Below is a small trained network, with its code and all its weights. Each question gives an input and a class and asks what happens when units are switched off, that is, made to give their printed mean instead of their output.

import numpy as np


def w(rows, s, z=0):
    codes = np.array(rows[::2]) - 128.0
    scale = np.full(codes.shape[1], s)
    scale[-1] = z or s
    return codes * scale


def norm(h):
    return h / np.sqrt((h * h).mean(-1, keepdims=True) + 1e-5)


def f(y):
    return np.maximum(y, 0)


def log_softmax(a):
    a = a - a.max(-1, keepdims=True)
    return a - np.log(np.exp(a).sum(-1, keepdims=True))


def net(x, mask):
    res = np.array(x, float).reshape(1, 5) / 4 @ E
    u = 0
    for l in range(3):
        y = f(norm(res) @ A[l][:, :-1].T + A[l][:, -1])
        res = res + np.where(mask[u : u + 8], y, B[l][:, -1]) @ B[l][:, :-1]
        u += 8
    return log_softmax(norm(res)[-1] @ U[:, :-1].T + U[:, -1])


A, B = {}, {}
E = w([
[89,18,132,88,136],'x0',
[137,138,222,158,145],'x1',
[144,58,93,165,243],'x2',
[254,127,132,110,118],'x3',
[166,191,191,53,190],'x4',
],0.0075)
A[0] = w([
[178,234,59,182,98,96],'0.n0',
[45,119,127,195,194,164],'0.n1',
[120,62,179,5,100,107],'0.n2',
[94,166,92,137,222,2],'0.n3',
[85,243,101,89,216,97],'0.n4',
[134,112,220,142,143,123],'0.n5',
[120,240,144,77,248,85],'0.n6',
[1,209,170,120,29,130],'0.n7',
],0.0069,0.006)
B[0] = w([
[117,135,40,54,124,197],'0.n0',
[76,119,183,69,174,231],'0.n1',
[151,118,110,4,109,191],'0.n2',
[164,172,166,43,159,137],'0.n3',
[44,226,178,87,118,196],'0.n4',
[173,198,159,89,74,179],'0.n5',
[49,196,194,98,197,219],'0.n6',
[134,105,111,200,1,255],'0.n7',
],0.0076,0.0048)
A[1] = w([
[74,113,117,113,74,102],'1.n0',
[172,183,33,145,109,120],'1.n1',
[182,1,118,201,71,152],'1.n2',
[173,77,170,24,102,1],'1.n3',
[69,168,210,146,72,42],'1.n4',
[135,108,152,82,248,107],'1.n5',
[233,129,201,87,149,72],'1.n6',
[80,135,129,231,230,81],'1.n7',
],0.0094,0.0053)
B[1] = w([
[70,90,87,96,100,217],'1.n0',
[255,103,165,32,80,200],'1.n1',
[78,226,60,157,219,250],'1.n2',
[9,185,90,90,148,180],'1.n3',
[164,154,121,217,19,218],'1.n4',
[100,93,114,74,62,252],'1.n5',
[42,150,199,179,244,210],'1.n6',
[108,86,85,15,107,183],'1.n7',
],0.0067,0.0045)
A[2] = w([
[77,162,130,179,130,2],'2.n0',
[98,14,110,121,130,18],'2.n1',
[199,108,205,118,62,145],'2.n2',
[247,150,158,162,142,140],'2.n3',
[183,163,72,121,112,116],'2.n4',
[132,188,90,69,147,4],'2.n5',
[61,78,134,138,119,179],'2.n6',
[119,154,169,221,142,145],'2.n7',
],0.013,0.0047)
B[2] = w([
[131,110,137,205,135,152],'2.n0',
[68,24,1,107,235,187],'2.n1',
[192,71,73,89,175,186],'2.n2',
[181,6,205,155,193,175],'2.n3',
[198,156,92,57,75,192],'2.n4',
[83,143,175,100,113,194],'2.n5',
[196,55,56,151,163,254],'2.n6',
[154,91,178,192,130,173],'2.n7',
],0.009,0.0058)
U = w([
[139,162,89,71,13,186],'0',
[254,104,87,105,129,92],'1',
[57,100,103,248,74,94],'2',
[110,146,119,216,221,1],'3',
[175,125,225,179,173,98],'4',
[88,167,191,18,193,179],'5',
[76,59,25,116,186,164],'6',
[85,240,175,197,87,40],'7',
],0.02,0.009)

Each question gives the input, the list of numbers given to net, and the class t.
The units are the neurons (one row each of A and B). Each row of codes is followed by its name. A weight is (code - 128) times the scale printed after its matrix; where a second scale follows, it is the last column's (A, B and U).
mask holds one flag per neuron, layer by layer. A switched-off neuron (its flag False) gives its mean, the last column of its row in B, instead of its output. The means were averaged over made-up inputs and are rounded, as every weight is.
A unit's drop is (log p(t) with every unit on - log p(t) with that unit switched off) / (log p(t) with every unit on - log p(t) with every unit switched off).
The circuit of an input: a set's keep is (log p(t) with only the set's units on - log p(t) with every unit switched off) / (log p(t) with every unit on - log p(t) with every unit switched off). Starting from the 12 units with the biggest drops (on a tie, the unit counted first), units are removed one at a time, each time the one whose removal leaves the highest keep (on an exact tie, the one counted first), for as long as the keep stays at least 0.8.
circuit, biggest first: the units of the circuit, biggest drop first
unit that matters most: the unit with the biggest drop
top k neurons: the k neurons with the biggest drops, biggest first
drop when u is switched off: that unit's drop, to one decimal
input [-1,2,2,4,-4], class 1: unit that matters most	0.n1
input [4,-7,6,-5,6], class 5: circuit, biggest first	0.n7, 0.n1
input [-5,-6,-6,6,5], class 5: circuit, biggest first	0.n7, 1.n6
input [4,7,-1,-3,1], class 0: circuit, biggest first	0.n5, 1.n4
input [-8,-8,-2,6,-4], class 1: circuit, biggest first	1.n1, 2.n3
input [3,6,7,7,-4], class 3: top 2 neurons	1.n2, 0.n6
input [0,4,4,6,2], class 4: circuit, biggest first	1.n6, 2.n7
input [0,7,2,-7,-2], class 2: top 4 neurons	1.n4, 0.n7, 0.n5, 1.n1
input [7,0,-8,-2,-7], class 2: top 3 neurons	0.n7, 1.n2, 0.n0
input [-6,5,2,7,2], class 4: top 2 neurons	1.n6, 2.n3
input [-3,-5,2,5,-5], class 1: top 2 neurons	1.n1, 2.n3
input [-6,-7,-2,5,6], class 5: top 2 neurons	0.n7, 0.n6
input [4,8,-4,5,-3], class 4: top 3 neurons	1.n6, 0.n0, 2.n7
input [-5,-1,3,4,-5], class 1: circuit, biggest first	1.n1
input [-4,2,7,8,2], class 4: top 2 neurons	1.n6, 2.n3
input [-8,7,6,-7,-7], class 6: top 2 neurons	1.n7, 0.n1
input [1,4,0,5,-5], class 3: top 2 neurons	1.n2, 0.n7
input [-8,-1,8,-7,4], class 5: drop when 0.n6 is switched off	0.0
input [-4,6,0,-8,7], class 7: drop when 0.n7 is switched off	0.1
input [-8,-4,-8,7,8], class 5: drop when 2.n5 is switched off	0.3
